[ -5  31   2 -15 -21   7   2  -1   3 -10  23   6   2   4   3   7   1  -2
 -11  -9 -14   4  20  -8  29   0   8 -14   6   0 -34  -8   2  -2  -3   6
   9 -11  -1   2   3  -7   2  -1   4 -20   5  19  -1   3  -7   1  12  -5
 -24   2   0  -4   7  23  -1  -3 -25 -14   9 -13  18  -9  -2  -7  -2   0
  -5  -2  -6  15  -2 -28   4 -14   5 -48 -18  13  12 -26  13  -5   3 -12
  -9  -3]
1
[-12  16   2 -10 -16  -2  -4  -3   2  -9  23  16  -1  -2   1  26  -2   2
   0  -7 -14   0  17  -7  18   3  17  -6   2  -1 -20  -3  -3   2  -7  17
   9 -10  -4   6   2  -7   1  -2  -1  -3 -10   4  18   9  -4  -1   3   5
 -22 -14  -2   7   7  24  17 -13 -19  -7   4 -11   6  -7   5 -11   4  -4
  -3  -4   6  11  -4 -10   1 -19   5 -25  -3  14   3 -32   9  -2   1 -11
  -1  -1]
1
[  5   0   3 -18  -7  -5   4  -1  -3   2   5   1  -5   3  -4 -15 -10  -2
   3   7 -21  11   4   4   9  15 -11  -6  -3  -1  -1   1  -4   4 -10  -4
   8   1   6   6   5 -10  -1  -2   3   1   2  -6  17   1 -13   7   9  -1
  -9   3   4  -1   0  17   2  -4 -18  -9  -1   1  -3  -1  -3  -1  -5  -1
   3   0  -2  -7  -1   7  -8 -16  -1 -14   8   0  -3   4 -12  -3  -2 -17
  -3 -12]
0
[-12  -2   9  -9 -19   0  -5  -3   7   0   4   9   0 -15  -2 -14   0   8
   4 -11 -25   7   8   1  14   6   3  -7   1 -19  -4   3  -7   4  -5   6
   1  -8   2  11   7  -4  -4  -1   9  -9  -7  12  11   0   4   0  -5   3
 -21  -5  -1  -9  -2  32  11   2 -11   0   8  -7   0  -8 -10  -2  -8  -1
   1 -12 -17   4   8   3  -4 -32   2 -26   6   0  -1 -13   5  -3  -3  -9
  -9   4]
0
[-10  -3   4 -11  -8  -3  -5 -11   5   1   6   6  -2   5   3 -21 -13  -3
  10 -12 -26   3   6   7  17  11  -2   1  10 -15  -5   1  -3   0 -13  14
   1   3  -3  20   4   3 -13   0   3 -14   4   9   2  -1  -5 -11  -5   7
 -19  -7   5  -8   7  18   8   2 -18   0   0   0   8   2 -13  -1  -8   2
   0 -17   4   4   1 -11  -2 -40  12 -34  -3  -5  -4 -12  11  -3  -1 -11
  -4  -3]
0
[-23  30  -4   2 -21  -4  -5   3   4 -16   9  16  -3   2  -2  30   7   5
  -4  -4   5  -2  31  -4  30 -29   5 -11   2  -3 -39   7   8  -4 -15   7
  17 -13 -10   4   3  -5   8  -2 -16  -7 -15   0  -2   7 -11  -4  21  -1
 -26   2  -4  11  11  16   7  -8 -25 -14   8  -6  -1  -6   8  -6  -1  -2
  -4  -8 -11  14  -7 -20   5  -4   0 -26  -5   8   3 -46   8  -1  -2 -16
   1  -2]
1
[-17  -2   5 -19 -17 -16   5  -5   6   5  24  13   1  -1 -11  11 -20   6
   4  -7 -28  13  15   7  20  18   0  -4   2   1 -17  -5 -11  10 -11  12
   9 -21  10  11   8 -18  -3 -11   9  -5 -13  14  37   1  -3 -11   0 -10
 -24  -6  -1 -10   7  37  18   5 -28  -5   9  -8 -11  -6 -12   0 -11  -2
  -2  -7  29   9   2 -19  -7 -33   8 -35   5  31 -11 -13   6 -12   1 -26
  -5   2]
0
[ -6  15  -2   3  -4   3  -5  -3   5  -6  -5  16   7   0   3  24   4   2
  -7  -9   9  -5  22  -5  11  -5  17  -2   0   0 -16   3   5  -4  -6   4
   5 -16  -7   4  -1   7   8  -1   1  -5   1   4  -4  15   1  -1   9  -3
 -15   2  -2  -5   6   7   3  -6  -7  -2  -1  -2   9  -8  10  -7   2  14
   4   1  -9  10  -7 -12   7  -3   3 -11 -11   4   6 -32  -3   0   2  -3
  -3   2]
1
[-11  -4   5 -18  -1 -15   1   0   1   0   8  -1  -1   0  -6  -3 -17   3
   1   3 -20  15  -1  12  14  18  -7  -7   2  -3   2  -9 -10   7 -10   7
   0  -1   5   4   7 -11  -3  -6   6  -5 -11   3  24  -5  -8  -7  -2  -8
 -12  -1   1 -10   0  22   9  14 -27  -8   6   0  10  -4  -9   2  -6   1
  12  -6  -3 -14   2  -7  -1 -22  -5 -29  10  -1   0  13   2 -10   0 -17
  -3  -5]
0
[ -8  42  -6 -23 -13   3   0  -1  12  -8   8   7  -5  15  -5  11   0  -6
 -13   0  -5   7  30  -3  27   2   6 -10  -2  -5 -31   4   1  -4 -10   8
  19 -17 -13   1   0  -8   4  -4  -6 -14  -2   7   8  20 -16   3  11  -7
 -28   3  -3   2  -2  19  15  -5 -49 -11  11  -6   7  -6   3  -5   4   2
  -3  -5 -14   9  -8  -7   1 -11   2 -38  -4  14  -1 -28  14  -3  -1  -8
  -1  -7]
1
[ -9  27  -6 -12 -12  -3  -6  -3   2  -8   6  17   1   1   6  27   4  -5
  -2 -11  -1   3  25  -3  19   6   3  -6   1  -7 -16  10   2   0 -16   9
   8  -9  -6   7  -4   5  -4  14  -1  -6  -3   3  -6   8 -12  -1  13   6
 -23  -3   3   8   6  12  10 -12 -13  -7   9  -7   6  -5   5  -5  -2  -2
  -9  -2  -8   3 -10 -10   4 -19   7 -31  -8   5  -5 -33  12   0   3 -10
  -9 -10]
1
[-17  -8   1  -6 -25   0   3   2   8   3  13   1   2  -3  -3  -9 -21  16
   7   5 -21   5  10  -1  44   4   9 -10   8 -12  -4 -11  -3   6  -4   3
   3  -7  18  16  11 -17   3  -4   9  -5 -14  19  23   8  -2  -6  -8   1
 -15 -15  -5 -18  12  38   7   0 -16   0   9 -14  -1   1  -9   5 -16  -4
   4  -6   1  12  11 -11   3 -27   6 -23   2   8   2  -3  13 -15   5 -14
  -7  -1]
0
[-17  -4   2  -4 -20 -14  -3  10   5   0   9  15   1 -25  -8 -10  -5   8
  11   4 -24  10  12   2  13  11   2  -1  -1 -11   3  -2 -14   2  -7   8
  12   1   0   9   1 -17  -7  -5   4   5  -9   3  32  -5  -6  -7  -8   3
 -16   3   7 -11   0  18  14  -2 -13  10   6 -10 -10   0  -8   3 -16   3
   6  -6  -3   3   9  -5   4 -24   3 -27  10   0  -8  -9   8 -13   0  -8
  -1  -3]
0
